Below are the code and all the weights of a small trained network. Each question names an input and a class and asks about switching units off, where a switched-off unit gives its printed mean instead of its output.

import numpy as np


def w(rows, s, z=0):
    codes = np.array(rows[::2]) - 128.0
    scale = np.full(codes.shape[1], s)
    scale[-1] = z or s
    return codes * scale


def norm(h):
    return h / np.sqrt((h * h).mean(-1, keepdims=True) + 1e-5)


def f(y):
    return y / 2 * (1 + np.tanh(0.7978845608 * (y + 0.044715 * y**3)))


def log_softmax(a):
    a = a - a.max(-1, keepdims=True)
    return a - np.log(np.exp(a).sum(-1, keepdims=True))


def net(x, mask):
    res = np.array(x, float).reshape(1, 8) / 4 @ E
    u = 0
    for l in range(4):
        y = f(norm(res) @ A[l][:, :-1].T + A[l][:, -1])
        res = res + np.where(mask[u : u + 10], y, B[l][:, -1]) @ B[l][:, :-1]
        u += 10
    return log_softmax(norm(res)[-1] @ U[:, :-1].T + U[:, -1])


A, B = {}, {}
E = w([
[156,99,164,159,186,186,125,92,133,140],'x0',
[66,98,179,138,154,93,104,130,77,99],'x1',
[153,180,149,109,104,169,64,108,145,9],'x2',
[128,129,129,128,129,129,129,128,129,127],'x3',
[127,128,127,130,126,130,125,128,125,129],'x4',
[127,127,127,131,128,129,127,128,126,129],'x5',
[74,97,68,124,124,135,179,53,154,93],'x6',
[131,199,141,126,138,99,119,74,105,160],'x7',
],0.014)
A[0] = w([
[135,117,158,131,132,123,126,208,112,237,134],'0.n1',
[160,44,162,134,201,191,137,64,128,215,43],'0.n2',
[186,136,51,123,104,170,164,135,152,211,2],'0.n3',
[96,78,70,138,153,84,181,93,146,218,42],'0.n4',
[134,108,139,152,165,161,126,111,127,153,59],'0.n5',
[72,68,63,121,113,127,182,42,130,157,37],'0.n6',
[41,62,162,127,186,66,124,134,85,155,59],'0.n7',
[85,133,59,115,48,22,151,187,123,170,34],'0.n8',
[111,206,124,145,148,65,138,36,100,233,45],'0.n9',
[121,2,79,146,121,151,163,237,144,139,81],'0.n10',
],0.017,0.0059)
B[0] = w([
[236,83,77,152,96,112,121,165,87,108,249],'0.n1',
[69,224,120,133,188,113,198,181,126,91,233],'0.n2',
[79,162,186,178,45,72,139,93,180,200,203],'0.n3',
[192,84,67,138,28,174,179,158,93,66,239],'0.n4',
[84,153,136,121,157,116,136,180,143,105,156],'0.n5',
[169,88,82,151,218,34,38,83,122,126,228],'0.n6',
[83,121,158,164,50,96,158,104,164,169,228],'0.n7',
[64,225,126,143,205,118,195,187,129,90,228],'0.n8',
[104,87,181,4,157,225,93,109,160,167,243],'0.n9',
[107,110,176,2,150,202,94,96,144,175,231],'0.n10',
],0.024,0.013)
A[1] = w([
[247,91,124,163,168,50,78,204,63,210,80],'1.n1',
[170,184,153,133,123,140,142,219,130,180,106],'1.n2',
[37,109,181,198,42,133,137,126,89,152,37],'1.n3',
[45,65,242,195,90,54,130,123,88,149,62],'1.n4',
[132,149,138,227,218,209,190,105,112,152,65],'1.n5',
[66,119,129,163,89,92,158,108,109,226,11],'1.n6',
[139,130,171,97,133,134,109,186,107,199,80],'1.n7',
[123,147,152,215,36,90,132,105,251,218,46],'1.n8',
[63,213,127,191,200,146,173,183,111,104,3],'1.n9',
[162,164,120,167,68,193,103,52,99,6,44],'1.n10',
],0.015,0.0029)
B[1] = w([
[146,75,115,157,226,57,27,95,101,114,187],'1.n1',
[93,111,142,176,214,49,86,83,109,137,244],'1.n2',
[89,163,164,156,92,61,146,62,153,173,161],'1.n3',
[224,210,199,122,111,37,175,39,163,244,168],'1.n4',
[73,193,99,102,129,113,114,187,94,163,144],'1.n5',
[174,166,134,176,13,179,122,32,205,62,160],'1.n6',
[143,91,102,82,209,109,92,107,186,135,201],'1.n7',
[93,166,226,180,6,52,125,13,129,126,194],'1.n8',
[99,212,143,114,100,74,116,240,113,7,223],'1.n9',
[218,122,99,143,75,236,166,142,187,71,188],'1.n10',
],0.013,0.011)
A[2] = w([
[159,112,94,219,93,184,91,138,69,87,10],'2.n1',
[152,128,126,155,157,79,38,150,71,167,47],'2.n2',
[113,120,163,66,152,223,82,73,84,193,62],'2.n3',
[174,25,52,169,100,103,237,190,44,215,48],'2.n4',
[103,170,129,236,252,189,209,121,133,142,109],'2.n5',
[138,68,40,218,194,46,65,36,114,120,3],'2.n6',
[50,67,117,157,71,138,55,194,163,136,112],'2.n7',
[50,133,89,180,184,149,148,127,156,96,70],'2.n8',
[201,98,72,120,130,103,144,132,111,109,127],'2.n9',
[97,100,180,92,138,204,83,108,121,174,41],'2.n10',
],0.017,0.0029)
B[2] = w([
[140,87,74,198,62,129,161,134,107,146,158],'2.n1',
[113,18,35,104,173,59,222,89,157,94,192],'2.n2',
[46,88,129,84,174,250,122,89,163,144,208],'2.n3',
[191,205,133,215,68,241,51,99,173,10,209],'2.n4',
[59,161,69,95,104,43,128,120,98,82,155],'2.n5',
[219,41,108,188,215,59,103,162,74,212,252],'2.n6',
[190,166,99,75,157,118,172,136,122,153,127],'2.n7',
[207,174,214,140,151,67,135,195,78,149,173],'2.n8',
[126,50,142,192,95,119,119,165,85,140,197],'2.n9',
[126,136,135,41,158,205,87,116,133,137,190],'2.n10',
],0.016,0.011)
A[3] = w([
[77,119,155,162,55,103,83,138,121,190,76],'3.n1',
[77,152,79,196,123,109,43,106,61,222,70],'3.n2',
[125,113,78,183,173,116,100,155,40,254,43],'3.n3',
[122,121,190,157,119,111,112,199,75,225,5],'3.n4',
[121,180,90,165,121,148,85,86,67,179,59],'3.n5',
[18,151,148,191,112,139,54,170,18,234,21],'3.n6',
[90,182,112,163,146,115,156,241,87,204,74],'3.n7',
[88,122,216,144,128,93,68,114,38,161,80],'3.n8',
[107,143,148,121,61,72,137,81,95,186,50],'3.n9',
[89,123,106,133,65,133,94,158,91,193,66],'3.n10',
],0.014,0.0026)
B[3] = w([
[120,138,130,152,98,146,158,115,98,184,175],'3.n1',
[123,63,206,141,90,138,132,144,69,95,178],'3.n2',
[169,78,184,194,123,139,26,190,79,164,254],'3.n3',
[133,131,82,152,200,183,131,57,210,62,148],'3.n4',
[133,128,113,85,114,72,153,135,216,102,117],'3.n5',
[172,129,99,38,144,62,169,103,151,98,128],'3.n6',
[36,174,91,191,159,167,73,108,73,84,240],'3.n7',
[100,108,6,152,85,163,183,136,128,187,180],'3.n8',
[159,111,153,143,86,133,164,123,48,218,211],'3.n9',
[138,105,182,118,136,75,130,121,212,52,111],'3.n10',
],0.016,0.0055)
U = w([
[199,110,87,183,28,216,146,176,145,50,92],'0',
[35,243,123,109,168,68,179,228,100,69,38],'1',
[80,75,155,2,159,231,106,106,165,190,252],'2',
[182,10,100,182,173,39,93,134,92,170,190],'3',
[114,164,201,162,11,76,180,47,152,217,86],'4',
],0.0099,0.00033)

Each question gives the input, the list of numbers given to net, and the class t.
The units are the neurons (one row each of A and B). Each row of codes is followed by its name. A weight is (code - 128) times the scale printed after its matrix; where a second scale follows, it is the last column's (A, B and U).
mask holds one flag per neuron, layer by layer. A switched-off neuron (its flag False) gives its mean, the last column of its row in B, instead of its output. The means were averaged over made-up inputs and are rounded, as every weight is.
A unit's drop is (log p(t) with every unit on - log p(t) with that unit switched off) / (log p(t) with every unit on - log p(t) with every unit switched off).
The circuit of an input: a set's keep is (log p(t) with only the set's units on - log p(t) with every unit switched off) / (log p(t) with every unit on - log p(t) with every unit switched off). Starting from the 12 units with the biggest drops (on a tie, the unit counted first), units are removed one at a time, each time the one whose removal leaves the highest keep (on an exact tie, the one counted first), for as long as the keep stays at least 0.8.
circuit, biggest first: the units of the circuit, biggest drop first
most important unit: the unit with the biggest drop
k most important neurons: the k neurons with the biggest drops, biggest first
k most important neurons of layer l: the k neurons of layer l with the biggest drops, biggest first
input [0,-7,1,8,6,-8,0,-8], class 2: most important unit -> 0.n10
input [4,-2,-5,0,2,7,-3,1], class 0: 3 most important neurons -> [0.n4, 0.n1, 0.n8]
input [-4,3,7,-5,7,-7,2,-2], class 0: 2 most important neurons -> [0.n3, 0.n7]
input [-5,-5,1,-2,6,1,-5,-1], class 1: 3 most important neurons -> [0.n8, 0.n6, 0.n7]
input [0,7,-4,7,8,5,3,-4], class 4: 2 most important neurons of layer 0 -> [0.n7, 0.n9]
input [-3,8,-8,3,7,-7,4,5], class 0: 3 most important neurons -> [0.n4, 0.n3, 2.n4]
input [-4,5,3,7,0,-2,-6,6], class 2: 3 most important neurons -> [0.n6, 0.n1, 0.n8]
input [-8,1,8,8,-1,-1,-7,4], class 0: circuit, biggest first -> [0.n6, 0.n2]
input [-8,5,8,5,6,2,-2,-3], class 0: 3 most important neurons -> [0.n7, 0.n3, 0.n9]
input [2,8,-7,-1,-3,0,-4,-5], class 4: 2 most important neurons -> [0.n7, 0.n9]
input [6,3,-7,0,-4,3,-2,-2], class 0: 2 most important neurons of layer 0 -> [0.n4, 0.n1]
input [-8,-8,-3,-4,-1,-6,4,-6], class 1: 2 most important neurons -> [0.n8, 0.n7]
input [1,4,-1,4,-4,-6,-2,3], class 4: 2 most important neurons -> [0.n7, 0.n10]
input [-2,-7,-1,-8,-3,-2,3,-6], class 4: most important unit -> 0.n3
input [2,7,8,-4,-5,1,2,-7], class 0: 4 most important neurons of layer 0 -> [0.n7, 0.n3, 0.n9, 0.n10]
input [0,-4,0,7,4,0,-5,5], class 2: 2 most important neurons -> [0.n9, 0.n6]
input [7,3,-8,-8,-7,-7,6,7], class 0: 3 most important neurons -> [0.n4, 0.n8, 0.n10]
input [4,-6,0,-1,4,-6,-6,-7], class 2: 2 most important neurons -> [0.n10, 0.n6]
input [6,2,5,2,1,-1,-8,-8], class 2: 2 most important neurons of layer 2 -> [2.n3, 2.n10]
input [-5,-8,0,-8,-3,-1,-1,3], class 4: circuit, biggest first -> [0.n3]
input [-6,1,-5,0,-7,-2,-3,-6], class 1: 2 most important neurons of layer 0 -> [0.n8, 0.n9]
input [4,0,2,3,-7,-2,8,-8], class 2: 3 most important neurons of layer 0 -> [0.n10, 0.n1, 0.n4]
input [-7,-7,3,0,-5,-5,5,-7], class 1: 2 most important neurons of layer 0 -> [0.n8, 0.n9]
